Questions about the grid below.
1) Report the 3rd entry on the main diagonal.
2) Report the 5th entry from the end, reading row by row.
3) Report the bottom-right entry.
4) Report the first entry in reading order.
5) Report the last entry in the row that holds the largest entry.
6) Report the largest entry in the last row.
7) Report the 3rd entry from the end, reading row by row.
8) Report the entry directly above the largest entry.
[[144 113 135 122 131 126 132 129 117 129 131 128 105]
 [126 126 100 126 128 123 126 129 125 131 135 128 132]
 [127 125 127 126 126 122 126 128 129 130 126 128 127]
 [122 130 118 138 126 101 126 129 136 135 126 127 127]
 [127 116 128 126 126 122 126 130 129 131 126 137 142]
 [124 124 123 126 126 122 126 129 133 131 126 130 133]
 [121 125 118 126 126 114 135 129 139 140 126 117 127]
 [152 103 123 126 139 143 137 134 106 138 143 119 116]
 [133 125 116 121 134 148 139 129 129 131 135 116 127]
 [127 125 125 126 126 123 126 129 129 131 126 128 127]
 [125 130 123 134 126 108 125 129 130 131 126 128 127]
 [126 133 124 107 126 100 120 117 129 124 110 132 127]
 [130 125 116 126 126 134 129 129 126 131 133 118 125]
 [128 116 123 126 126 122 126 130 129 131 126 141 145]
 [126 131 123 126 130 117 111 120 129 124 110 145 130]
 [127 125 129 121 126 121 126 122 129 123 120 132 127]]
1) 127
2) 129
3) 127
4) 144
5) 116
6) 132
7) 120
8) 121

M = [117 108 102 112 103 110 136 129 137 116]
The first entry from the left: 117
The second entry from the right: 137
Report the second entry from the left.
A: 108

arr =
[[154 135 126 132]
 [132 140 135 140]
 [122 116 125 121]
 [116 127 129 123]
 [120 124 123 121]
 [132 124 149 145]]
Find the third entry on the diagonal from the top-right corner.
116
The entry just right of 149 is 145
The top entry of the column that holds the largest entry: 154
Find the third entry on the main diagonal.
125
Find the largest entry in the last row.
149
The 1st entry on the diagonal from the top-right corner: 132
The entry directly below 126: 135
The 5th entry in reading order is 132
The fifth entry from the end, reading row by row: 121
The entry just right of 129 -> 123

[[124 132 129 146 124]
 [128 137 125 123 113]
 [124 134 132 149 127]
 [127 139 124 123 109]
 [125 132 129 140 125]
 [128 131 127 128 123]
 [126 124 128 137 128]
 [128 128 128 128 128]
 [126 127 129 139 128]
 [128 128 128 128 128]
 [128 135 125 123 117]
 [129 127 128 125 130]
 [125 135 129 139 122]
 [124 134 131 147 124]
 [125 127 123 135 117]
 [128 128 128 128 128]]
Rows and columns are numbered from 0.
Find the entry at row 1, column 0.
128
Find the bottom-left entry.
128
Find the entry in the top-right corner.
124
The entry at row 2, column 0 -> 124
Find the entry just right of the largest entry.
127
Find the entry at row 0, column 2.
129
The entry directly below the largest entry: 123
The top-left entry -> 124
Find the bottom-right entry.
128
The entry just right of 147: 124
Find the entry at row 0, column 1.
132
Find the entry in row 2 and column 1.
134
Find the entry just left of the largest entry.
132
The entry in row 1 and column 1: 137
The entry directly above the largest entry is 123
Find the minimum.
109
Find the entry directly above 147.
139
The entry directly below the smallest entry is 125

Questions about the table below. Counting starts at 0.
1) What is the entry at row 1, column 0?
2) What is the entry in row 2 and column 0?
3) What is the entry just right of the largest entry?
4) What is the entry in the bottom-right corner?
5) What is the entry in the top-left corner?
6) What is the entry directly above the smallest entry?
7) What is the entry in row 0 and column 1?
[[137 147 140 121]
 [117 125 131 133]
 [136 138 134 122]
 [135 146 140 123]
 [132 130 128 125]
 [128 128 128 128]
 [129 132 130 127]
 [127 128 129 128]
 [129 133 131 128]
 [129 133 131 128]
 [125 128 130 129]
 [120 107 114 134]
 [119 103 112 134]
 [138 133 127 122]
 [104 114 126 142]
 [129 130 129 128]]
1) 117
2) 136
3) 140
4) 128
5) 137
6) 107
7) 147

X =
[[137 120 139 122 117 134 140 131 114 131 131 133]
 [117 119 115 132 121 139 129 123 124 130 138 117]
 [129 134 136 124 121 134 133 129 109 127 121 130]
 [132 124 129 131 116 127 134 125 117 131 130 129]
 [131 130 130 129 121 134 119 144 134 137 135 130]
 [123 120 144 140 123 129 117 136 126 101 133 119]
 [136 123 131 134 135 131 129 131 131 128 117 112]]
The top-right entry: 133
The entry directly below the smallest entry?
Answer: 128
The smallest entry in the first column: 117
The bottom-left entry?
Answer: 136
The second entry on the diagonal from the top-right corner?
Answer: 138
The 5th entry, reading row by row is 117
The second entry from the end, reading row by row is 117
The entry in the top-left corner is 137
The bottom-right entry?
Answer: 112
The 2nd entry, reading row by row: 120
The entry just left of 101 is 126
The entry directly above the smallest entry?
Answer: 137
The third entry on the diagonal from the top-right corner?
Answer: 127
The entry directly above 126 -> 134
The second smallest entry?
Answer: 109
The minimum?
Answer: 101
The 2nd entry on the main diagonal?
Answer: 119
The smallest entry in the first row: 114

data =
[[134 107 142 133 139 124 132 142 123 112]
 [128 144 118 143 133 118 118 141 136 111]
 [135 148 136 133 116 129 145 137 139 120]
 [138 142 107 136 138 126 138 128 112 136]
 [127 149 146 140 141 124 132 125 114 128]
 [129 134 125 118 125 117 115 112 106 109]]
The first entry, reading row by row is 134
Give the top-right entry.
Answer: 112
Give the entry directly above the largest entry.
Answer: 142
Give the bottom-right entry.
Answer: 109
Give the fourth entry from the end, reading row by row.
Answer: 115
The entry directly below the largest entry: 134
Give the first entry in the row that holds the smallest entry.
Answer: 129
Give the 3rd largest entry.
Answer: 146
Give the first entry in the row that holds the largest entry.
Answer: 127
Give the entry just left of the smallest entry.
Answer: 112
The entry just right of 127: 149
Give the 3rd entry on the main diagonal.
Answer: 136
The 3rd entry on the diagonal from the top-right corner: 137
Give the minimum.
Answer: 106
The top entry of the column that holds the largest entry -> 107
The third entry, reading row by row is 142
Give the second entry on the main diagonal.
Answer: 144
The fourth entry in reading order is 133

Questions about the table below. Rows and columns are numbered from 0.
1) Report the entry in row 2 and column 0.
2) Report the entry in row 0 and column 2.
3) Report the entry at row 1, column 2.
4) Report the entry at row 0, column 1.
5) Report the entry in the bottom-left corner.
6) Report the top-left entry.
7) Report the entry in the top-right corner.
[[142 132 128 128 128 129 134 145 151]
 [151 143 133 129 128 128 129 133 144]
 [128 131 140 150 146 135 129 128 128]
 [145 151 142 132 128 128 128 129 134]
 [142 132 129 128 128 128 134 145 151]
 [148 137 130 128 128 128 130 138 149]
 [128 128 131 140 150 146 135 130 129]
 [128 132 142 151 145 133 129 129 128]
 [128 131 139 150 148 136 129 128 128]
 [128 129 135 146 150 140 131 128 128]
 [132 141 150 146 135 129 128 128 128]
 [128 130 138 150 148 137 130 128 128]]
1) 128
2) 128
3) 133
4) 132
5) 128
6) 142
7) 151
